Below is a small trained network, with its code and all its weights. Each question gives an input and a class and asks what happens when units are switched off, that is, made to give their printed mean instead of their output.

import numpy as np


def w(rows, s, z=0):
    codes = np.array(rows[::2]) - 128.0
    scale = np.full(codes.shape[1], s)
    scale[-1] = z or s
    return codes * scale


def norm(h):
    return h / np.sqrt((h * h).mean(-1, keepdims=True) + 1e-5)


def f(y):
    return np.maximum(y, 0)


def log_softmax(a):
    a = a - a.max(-1, keepdims=True)
    return a - np.log(np.exp(a).sum(-1, keepdims=True))


def net(x, mask):
    res = np.array(x, float).reshape(1, 7) / 4 @ E
    u = 0
    for l in range(4):
        y = f(norm(res) @ A[l][:, :-1].T + A[l][:, -1])
        res = res + np.where(mask[u : u + 3], y, B[l][:, -1]) @ B[l][:, :-1]
        u += 3
    return log_softmax(norm(res)[-1] @ U[:, :-1].T + U[:, -1])


A, B = {}, {}
E = w([
[136,130,125,127,121,133,132,129,121],'x0',
[124,132,134,126,125,126,127,131,122],'x1',
[209,2,216,151,112,132,145,104,201],'x2',
[169,81,90,19,57,158,57,163,141],'x3',
[216,131,193,103,174,161,52,81,52],'x4',
[127,128,137,131,126,123,120,129,133],'x5',
[121,129,128,126,132,123,126,130,127],'x6',
],0.00073)
A[0] = w([
[117,165,160,250,209,133,146,117,73,105],'0.n0',
[117,108,165,204,167,62,171,106,111,187],'0.n1',
[145,209,132,173,170,157,65,88,54,2],'0.n2',
],0.002,0.0014)
B[0] = w([
[88,118,140,19,101,25,131,114,144,249],'0.n0',
[137,138,117,181,140,252,136,142,114,253],'0.n1',
[16,117,165,54,188,19,219,98,110,206],'0.n2',
],0.0018,0.0016)
A[1] = w([
[106,249,61,50,58,93,43,152,119,78],'1.n0',
[203,47,208,85,225,89,86,97,28,3],'1.n1',
[166,229,184,93,177,145,17,57,25,79],'1.n2',
],0.0017,0.00062)
B[1] = w([
[128,107,50,201,123,199,172,193,136,236],'1.n0',
[144,247,134,137,51,184,40,102,176,248],'1.n1',
[136,4,138,133,190,73,200,147,90,238],'1.n2',
],0.0023,0.0017)
A[2] = w([
[201,20,167,42,71,44,88,135,197,247],'2.n0',
[214,98,81,41,132,122,41,159,50,124],'2.n1',
[63,252,34,141,118,125,130,172,104,73],'2.n2',
],0.0023,0.0012)
B[2] = w([
[7,165,77,92,95,58,185,139,156,252],'2.n0',
[205,71,65,246,185,250,148,207,97,205],'2.n1',
[224,124,240,119,100,154,47,52,161,202],'2.n2',
],0.0021,0.0027)
A[3] = w([
[134,228,249,180,99,132,71,13,175,4],'3.n0',
[71,4,195,187,130,79,219,99,177,101],'3.n1',
[206,96,55,108,37,184,30,176,189,79],'3.n2',
],0.0022)
B[3] = w([
[28,173,148,246,16,255,217,101,218,218],'3.n0',
[193,95,79,122,176,156,76,175,45,245],'3.n1',
[182,171,209,82,142,30,62,60,135,252],'3.n2',
],0.003,0.002)
U = w([
[5,252,252,251,6,251,251,8,240,235],'0',
[250,2,7,249,245,251,160,251,4,94],'1',
[251,250,248,5,4,6,2,7,250,168],'2',
[15,4,6,2,5,4,246,229,251,5],'3',
[4,238,252,17,252,6,250,6,2,51],'4',
],0.0032,0.0023)

Each question gives the input, the list of numbers given to net, and the class t.
The units are the neurons (one row each of A and B). Each row of codes is followed by its name. A weight is (code - 128) times the scale printed after its matrix; where a second scale follows, it is the last column's (A, B and U).
mask holds one flag per neuron, layer by layer. A switched-off neuron (its flag False) gives its mean, the last column of its row in B, instead of its output. The means were averaged over made-up inputs and are rounded, as every weight is.
A unit's drop is (log p(t) with every unit on - log p(t) with that unit switched off) / (log p(t) with every unit on - log p(t) with every unit switched off).
The circuit of an input: a set's keep is (log p(t) with only the set's units on - log p(t) with every unit switched off) / (log p(t) with every unit on - log p(t) with every unit switched off). Starting from all 12 units, units are removed one at a time, each time the one whose removal leaves the highest keep (on an exact tie, the one counted first), for as long as the keep stays at least 0.8.
circuit, biggest first: the units of the circuit, biggest drop first
most important unit: the unit with the biggest drop
top k neurons: the k neurons with the biggest drops, biggest first
k most important neurons of layer l: the k neurons of layer l with the biggest drops, biggest first
drop when u is switched off: that unit's drop, to one decimal
input [5,7,-5,5,-8,-6,-4], class 2: circuit, biggest first : (2.n2 3.n2)
input [0,-1,2,-5,0,6,-2], class 1: circuit, biggest first : (3.n1)
input [2,8,-2,-3,1,3,-1], class 4: top 2 neurons : (1.n1 0.n2)
input [-2,8,-8,1,-4,-4,8], class 2: 2 most important neurons of layer 1 : (1.n0 1.n1)
input [-4,-8,7,7,-1,-4,-7], class 3: top 3 neurons : (2.n0 2.n2 1.n1)
input [4,-5,2,0,0,-5,-3], class 1: top 4 neurons : (1.n1 0.n0 2.n2 1.n0)
input [3,6,-3,1,-4,6,-8], class 2: 2 most important neurons of layer 0 : (0.n2 0.n1)
input [3,-1,0,-6,1,1,4], class 4: top 4 neurons : (1.n1 2.n2 0.n0 2.n1)
input [3,-6,-3,-3,7,8,2], class 4: top 2 neurons : (0.n2 1.n2)
input [-3,5,-5,5,-3,3,-6], class 2: top 2 neurons : (3.n2 2.n2)
input [4,-2,6,-1,-4,-5,1], class 1: top 2 neurons : (3.n1 0.n0)
input [7,-8,-4,-2,8,4,-6], class 4: top 2 neurons : (0.n2 1.n2)
input [-6,3,-2,-7,2,2,6], class 4: circuit, biggest first : (0.n0 3.n0)
input [-2,2,-1,3,1,6,-5], class 1: most important unit : 1.n2
input [1,-8,-2,1,-8,-3,2], class 2: top 4 neurons : (2.n2 1.n2 1.n1 2.n0)
input [-1,3,6,-6,-4,-2,-8], class 1: top 2 neurons : (3.n1 1.n1)
input [-3,0,5,0,-2,8,-8], class 1: top 3 neurons : (3.n1 0.n0 0.n1)
input [-4,-1,-7,1,4,1,7], class 1: top 3 neurons : (1.n2 3.n2 2.n0)
input [5,3,4,2,-4,5,-8], class 3: 2 most important neurons of layer 2 : (2.n0 2.n1)
input [-6,5,-6,4,-2,-3,-6], class 2: circuit, biggest first : (2.n2)
input [7,-3,7,5,-2,8,-7], class 3: 2 most important neurons of layer 2 : (2.n0 2.n2)
input [3,3,-4,1,-4,6,3], class 2: 2 most important neurons of layer 1 : (1.n0 1.n1)
input [-3,-6,8,4,-3,-1,2], class 3: 2 most important neurons of layer 2 : (2.n0 2.n1)
input [0,-6,-3,3,-8,3,-6], class 2: top 2 neurons : (2.n2 3.n2)
input [-6,-2,-1,-3,5,7,-4], class 4: 2 most important neurons of layer 3 : (3.n2 3.n0)
input [8,-4,-4,4,-6,-6,8], class 2: drop when 3.n2 is switched off : 0.1
input [-7,1,3,-3,-3,6,3], class 1: most important neuron of layer 1 : (1.n1)
